[128 = 0]

[ 82  71 122 157 105 148 125 182 144 147  89 161 116 121 113 169 139  96
 155 138 139 141  69 117 123] | mel
[ 83 108 180 163 124 119 119 139 148 140 121 111 126 116 119 147 144  93
 155 136 133 119  97 110 130] | gagad
[ 74  90 162 163 113 132 133 205 125 123 129 159 124 121 139 150 140 107
 142 127 139 138  81 130 109] | gagad
[ 81 100 176 133 123 127 137 152 108 146 128 132 124 100 154 174 138 110
 122 136 145 126  70  97 123] | mola
[ 86  97 158 152 130 134 109 134 124 148 127 134 112 106 146 155 142 109
 149 138 132 130 117 144 107] | mola
[ 57  87 134 154 125 133 120 168 122 127 140 122 130  95 141 158 131 123
 144 130 124 145  52 115 145] | mola
[ 58  81 150 154 116 140 129 162 117 110 132 152 119  99 153 210 133 106
 145 141 136 149  54 137 128] | mola
[ 79  95 128 156 124 137 125 118 129 130 129 143 147  99 170 154 134 119
 172 145 138 137  88 143 150] | mola
[112 101 113 161 117 132 129 160 151 137 111 150 117 118 138 138 153 106
 163 145 140 133 116 144 120] | mebi
[ 94  96 104 152 123 128 121 158 144 133 122 133 132 111 121 177 152 113
 155 100 138 140  53 116 129] | gagad
[ 45  82 160 169 116 113 117 156 118 140 115 146 118 100 155 166 133 114
 143 145 140 135  76 135 129] | pek
[ 94 108 143 151 129 124 141 134 135 131 143 141 127 113 164 154 126 116
 158 148 115 104  97 146 135] | mola
[ 88  85  80 160 116 159 103 164 132  94 116 143 123 126 139 156 181 109
 188 143 119 143  71 141  98] | mebi
[ 75  80 105 179 129 132 127 179 125 129 108 137 118 104 122 156 143 107
 156 149 132 134  93 126 110] | mel
[ 57  99 195 158 137 106 131 145  95 118 139 142 127 108 160 153 120 116
 150 131 137 120  85 158 135] | mola
[ 66 113 139 160 122 131 107 157 122 122 119 133 210 113 128 149 149  96
 173 136 121 131 130 129 139] | pek
[ 62  87  95 154  90 137 125 175 134 146 131 148 135 106 143 168 124 106
 171 151 146 152  34 106 127] | gagad
[ 94  80 141 156 128 129 129 178 122 161 105 156 112 112 117 151 140 114
 160 127 136 133 102 147 137] | mebi
[ 66  81 102 180 124 149 137 158 137 139 123 150 124 101 136 166 149 109
 185 134 136 143  64 137 120] | mebi
[ 78  84  77 175 135 134 120 175 123 144 129 153 119 103 113 152 155  94
 198 148 144 140  61 146 141] | mebi
[ 58  68 110 188 121 131 106 187 132 149  93 169 118  99 140 161 151 105
 178 143 163 143  43 136 131] | mel
[ 89  98 131 154 120 134 121 190 138 121 114 149 128  97 133 159 151 106
 164 134 153 141  95 138 130] | nalo
[ 95  79 115 170 121 148 129 158 120 145 112 148 119 103 121 147 102 106
 191 154 143 146  97 144 132] | nalo
[ 98  87 155 183 132 124 122 162 137 142 123 131 125 109 147 152 137 111
 190 159 133 138 124 135 143] | pek
[ 81  98  72 214 129  97 130 167 112 131 121 128 111 100 133 167 169 116
 209 152 167 139  23 147 129] | mel
[ 99 102 114 160 114 137 122 178 126 132 134 154 125 115 126 129 134 124
 161 135 139 137  74 136 117] | gagad
[ 68  94 131 162 138 145 107 127 129 137 138 136 139 103 137 177 145  77
 169 130 114 148  74 121 133] | pek
[ 96  98  97 132 123 127 117 134 137 133 108 139 126 132 117 151 154 118
 160 129 116 132  99 123 134] | mel
[ 80 115 137 165 110 146 119 170 123 121 143 129 132 101 154 154 133 152
   4 116 144 125  73 148 134] | mola
[ 66  93 193 171 116 128 112 203 129 124 126 135 107 103 154 150 143  95
 203 142 119 131  97 148 135] | pek
[110 100 130 150 136 124 113 154 152 137 114 137 126 103 145 126 140 122
 172 122 136 137 110 142 129] | nalo
[ 62  90  92 114 113 128 135 127 146 110 141 147 100  98 131 186 139 112
 165 141 102 143  38 125 138] | mola
[ 87  79 135 164 119 128 133 145 109 122 113 161 123  99 188 155 126  97
 156 144 134 138  81 149 123] | nalo
[ 78  58 125 161 107 126 129 199 140 117  91 148 124 107 114 156 147 100
 152 176 135 137  73 122 120] | gagad
[ 85  85 126 157 138 144 119 140 124 156 127 162 120 101 173 156 141 117
 175 141 141 125  95 139 126] | nalo
[ 89 103 117 152 125 123 108 184 125 122 122 148 116 127 115 139 148 100
 141 122 124 148  59 115 113] | gagad
[ 92  96  80 161 130 127 107 182 139 131  83 151 119 113 112  99 175 114
 188 156 164 143 139 139 136] | mel
[122  89 123 159  92 127 122 170 120 136 120 142 132 110 121 152 152 115
 161 135 135 145  76 187 130] | pek
[ 57 163 185 162  95 134 135 178 128 119 154 150 117 100 139 160 120 136
 131 127 134 138  40 134 121] | pek
[ 89  99 122 170 121 129 127 204 108 118 129 160 122 129 110 160 127 111
 161 141 140 134  71 121 114] | gagad
[ 96  87 106 169 126 139 124 162 125 124 109 164 144 122 141 148 147 117
 161 138 140 131 103 142 142] | nalo
[100 109 115 164 132 137 125 156 125 131 126 134 114 105 149 160 156 147
 183 139 147 130  63 140 126] | mola
[ 94  90 112 175 122 137 134 166 122 129 114 162 138 108 147 151 154 121
 184 151 122 133 110 152 135] | nalo
[ 66 106 144 169 128 123 134 180 122 120 126 137 127 118 137 157 150  95
 146 136 152 145  65 119 117] | mel
[ 97  93 102 155 106 132 127 166 116 130 115 164 106  95 144 156 154 131
 174 144 157 139  71 146 123] | mebi
[ 67  86 117 166 118 131 121 162 134 122 132 137 123 115 143 128 152 100
 172 149 134 134  74 126 140] | pek
[ 95  99 152 112 118 127 130 166 130 139 113 138 119 109 149 154 149 114
 160 143 148 136 107 134 149] | pek
[ 79  99 162 161 124 126 121 172 132 139 119 163 135  94 156 136 141 120
 155 142 143 132  92 131 117] | mebi
[ 74  98  98 220 132 125 140 167 129 126 148 145 126 108 131 172 152 117
 173 133 143 139  27 133 139] | mel

[138 132 136 116 116 138 136 113 135 128 136 118 135 121 120 123 130 128
 136 132 142 113 138 116 121] | buri
[142 120 132 120 119 131 136 123 126 137 131 122 132 123 125 133 154 138
 136 131 118 129 136 122 128] | Gimas
[121 131 122 129 123 136 130 112 127 114 130 133 125 122 138 132 114 124
 133 127 135 128 137 140 135] | buri
[123 136 127 135 125 122 116 144 123 138 125 130 129 146 135 122 151 134
 123 117 123 136 123 115 128] | guz
[135 123 136 122 125 130 135 122 128 128 128 129 136 118 129 136 126 127
 130 135 124 123 132 129 126] | Gimas
[118 139 123 133 103 126 117 142 128 135 125 131 126 148 140 122 140 149
 119 121 129 139 119 113 143] | Revi
[139 119 137 122 140 126 141 131 126 138 120 120 133 125 127 132 150 118
 137 134 118 128 133 130 122] | guz
[138 121 130 125 113 133 140 123 131 125 129 122 131 111 139 138 122 135
 124 133 121 121 129 129 133] | buri
[146 118 139 123 138 135 133 123 124 142 130 124 135 131 132 139 165 116
 142 134 115 128 143 123 125] | Gimas
[145 122 132 118 124 143 150 103 138 111 133 116 128  92 121 131  89 123
 138 143 139 106 138 136 125] | buri
[123 119 127 134 142 122 119 142 117 145 120 137 134 143 147 135 161 126
 133 122 102 148 130 135 130] | guz
[121 126 124 134 168 128 124 119 121 119 125 142 131 135 117 130 134  98
 145 125 130 139 142 152 117] | rora
[136 122 134 119 128 139 142 110 131 120 135 126 127 113 128 132 128 115
 144 138 133 116 141 134 125] | buri
[118 137 123 129 116 131 124 127 131 122 127 130 122 134 122 115 112 136
 120 122 145 124 122 132 129] | Revi
[120 128 127 137 134 121 115 144 119 143 123 134 131 154 138 128 162 128
 127 119 115 147 126 126 129] | Tozem
[129 123 128 130 136 126 123 132 127 133 127 130 129 140 132 130 156 135
 139 124 121 136 131 133 134] | guz
[132 132 125 114  96 150 146 102 141  99 134 123 124 105 138 126  93 137
 127 134 150 104 136 129 134] | buri
[135 126 136 126 136 127 133 120 131 125 128 122 131 119 118 126 114 121
 128 137 135 119 127 129 120] | buri
[127 140 123 121 127 135 130 108 136 111 138 122 120 125  94 113 103 111
 139 128 169 105 133 120 116] | Nifip
[128 131 128 127 134 128 124 133 126 131 130 125 126 127 119 125 123 130
 123 130 131 124 124 123 123] | Gimas
